[[117 121 105 128 128]
 [118 120 105 130 128]] → 120

[[126 147 155 151]
 [119 137 124 138]
 [121 142 140 135]] → 137

[[134 134 118 112 137]
 [134 157 118 112 137]
 [132 134 128 128 129]] → 157

[[141 130 145 132 147]
 [102 131 103 118 105]] → 131

[[152 116 124 125 128 125 127]
 [123 125 146 156 138 148 145]] → 125

[[141 106 151 122 119]
 [140 120 116 121 131]
 [107 138 109 124 129]] → 120

[[151 133 145 118 123 127 132]
 [140 132 111 123 126 137 134]] → 132
---
100,101,130,109,121 -> 101
131,105,110,133 -> 105
105,139,140,125,151 -> 139
100,99,122,106,148 -> 99
154,128,129,131,132,125 -> 128
134,122,113,126,150 -> 122
99,128,147,149,135,146,143 -> 128
150,127,142,109 -> 127
149,101,123,116,136,136 -> 101
---
(142, 116, 123, 107, 102, 103, 150) gives 150, 102
(132, 103, 134, 132, 136, 131, 126) gives 136, 103
(147, 127, 105, 114) gives 147, 105
(100, 127, 132, 128, 142, 122) gives 142, 100
(100, 125, 137, 130, 141, 117, 121) gives 141, 100
((134, 101, 117, 152, 132, 104), (113, 152, 127, 144, 102, 134), (139, 142, 122, 154, 118, 107)) gives 154, 101
---
[121, 112, 131, 156, 110] value 110
[137, 109, 121, 101, 133] value 133
[133, 145, 129, 139, 149] value 149
[129, 141, 119, 137, 157] value 157
[143, 115, 142, 130, 102] value 102
[155, 101, 123, 117, 129] value 129
[154, 127, 155, 110, 102] value 102
[146, 151, 125, 124, 136] value 136
---
[[125 129 144 133]
 [122 114 104 109]]
129

[[136 137 138 114 137 135 136]
 [123 125 128 102 129 125 128]
 [141 140 140 137 139 138 138]]
129

[[143 144 111 143 107 143 144]
 [105 105 154 106 156 106 106]
 [137 140 107 142 112 142 144]]
156

[[130 119 115 110 104]
 [132 114 118 132 100]
 [140 116 129  99 127]]
118

[[118 127 100 111]
 [127 125 139 151]]
127

[[106 137 133 132 118 138 124]
 [106 121 131 126 135 119 139]]
118

[[127 130 133 151 127 148]
 [129 131 123 151 128 138]
 [128 114 129 147 128 142]]
151

[[151 137 151 147]
 [158 128 151 136]
 [154 137 146 139]]
128
---
[[115 106 121 136 125]
 [109 144 118 110 127]
 [113 143 113 122 136]] ==> 143

[[131 137 141 145 147]
 [138 140 144 146 149]
 [142 143 147 150 151]] ==> 143

[[115 141 101 127 106]
 [114 123 126 111 128]
 [130 128 129 130 128]] ==> 128

[[147 142 127 111 114]
 [114 130 150 156 149]
 [135 146 146 130 114]] ==> 146

[[150 120 136 145 112]
 [147 133 128 139 126]
 [148 116 117 140 126]] ==> 116

[[107 113 124 113 130]
 [114 150 121 150 131]
 [123 146 116 146 126]] ==> 146

[[118 130 125 134 130]
 [119 140 124 135 131]
 [140 150 131 126 128]] ==> 150
---
[[138 141 123 108 120]
 [127 122 124 153 129]
 [131 121 118 122 142]] -> 138, 142

[[121 115 145 114 150 114 104]
 [113 120 116 139 123 133 140]
 [135 120 134 151 136 138 139]] -> 121, 139

[151 135 132 121 130 114] -> 151, 114

[[139 114 138 144 143 111]
 [138 115 134 119 140 151]
 [112 127 121 138 123 141]] -> 139, 141

[[107 127 153 149 116 124]
 [144 112  99 107 117 117]] -> 107, 117

[154 142 145 132 106 152] -> 154, 152

[120 135 141 142 118 103] -> 120, 103

[ 99 113 153 156] -> 99, 156
---
[142 122 109 126 151] => 109, 151
[146 145 136 130 140 138 157] => 130, 157
[147 148 133 103 138 126 137] => 103, 148
[142 114 116 156 130] => 116, 156
[155 143 130 116 133 113 120] => 116, 155
[123 125 137 152 140 125 133] => 152, 152
[145 146 111 119  98 129 131] => 119, 146
[112 143 121 152 100] => 121, 152
---
[111 109 103 121 109] 121

[129 153 143 152] 152

[125 109 108 124 142 150 140] 124

[104 153 118 125 136] 125

[117 127 154 150 114] 150

[[121 150 125 154 124 135]
 [131 125 125 122 124 129]
 [119 140 125 142 122 133]] 154

[141 150 138 101 137 119] 101

[120 137 121 156 138 143] 156
---
[[125 104 145 155]
 [147 138 111 142]
 [118 119 118 140]] → 118

[[118 150 141 125 132]
 [116 140 153 132 150]
 [126 111 148 146 156]] → 126

[[126 128 125 117 129 131]
 [115 130 135 143 129 129]
 [134 124 107 121 123 128]] → 134

[[127 113 130 129 103]
 [128 131 137 125 121]
 [138 123 131 118 117]] → 138

[[121 129 123 121 125 136 101]
 [134 131 143 129 140 128 123]
 [127 134 131 125 138 150 148]] → 127

[[128 126 114 125 120 130 123]
 [125 122 133 123 128 107 130]
 [126 136 128 133 130 118 130]] → 126

[[156 128 101 132]
 [156 128 101 132]
 [156 128 101 115]] → 156
---
[[106 135 129 122 140]
 [132 143 116 105 136]
 [142 109 148 130 112]] ⇒ 106

[120 106 114 108] ⇒ 120

[138 153 123 133 117 112 131] ⇒ 138

[ 99 112 124 121] ⇒ 99

[119 100 113 117 113 103] ⇒ 119

[123 137 150 125 152 127 127] ⇒ 123
---
151	140	135	147	128	146 --> 128
123	132	114	131	105	129	102 --> 129
99	131	125	134	131	128 --> 131
123	132	121	105 --> 121
141	122	150	148 --> 150
110	137	142	130	106	101 --> 106
---
[[128, 129, 135, 148, 146, 132], [137, 151, 144, 130, 128, 129], [137, 129, 128, 131, 143, 150]] Answer: 129
[[118, 128, 122, 123, 127, 122, 144], [121, 136, 157, 129, 126, 127, 137]] Answer: 144
[[109, 128, 120, 124, 108, 149], [107, 136, 116, 119, 110, 143], [107, 135, 117, 120, 109, 144]] Answer: 143
[[122, 146, 104, 150, 118], [128, 132, 128, 122, 146], [128, 122, 146, 104, 150]] Answer: 146
[[130, 156, 157, 156], [158, 148, 154, 148], [133, 143, 141, 143]] Answer: 148
[[147, 139, 119, 142, 107, 120], [112, 118, 113, 135, 131, 150]] Answer: 120
---
array([[124, 140, 125, 110],
       [136, 129, 143, 111],
       [150, 141, 148, 118]]) ans = 118

array([106, 140, 149, 104, 154, 138, 146]) ans = 138

array([123, 148, 150, 140, 135]) ans = 140

array([103, 113, 124, 156, 146]) ans = 124

array([[131, 114, 139, 104, 147, 144],
       [106, 138, 138, 113, 137, 140]]) ans = 113

array([128, 153, 138, 136,  99, 114]) ans = 128

array([106, 137, 113, 121, 133]) ans = 121
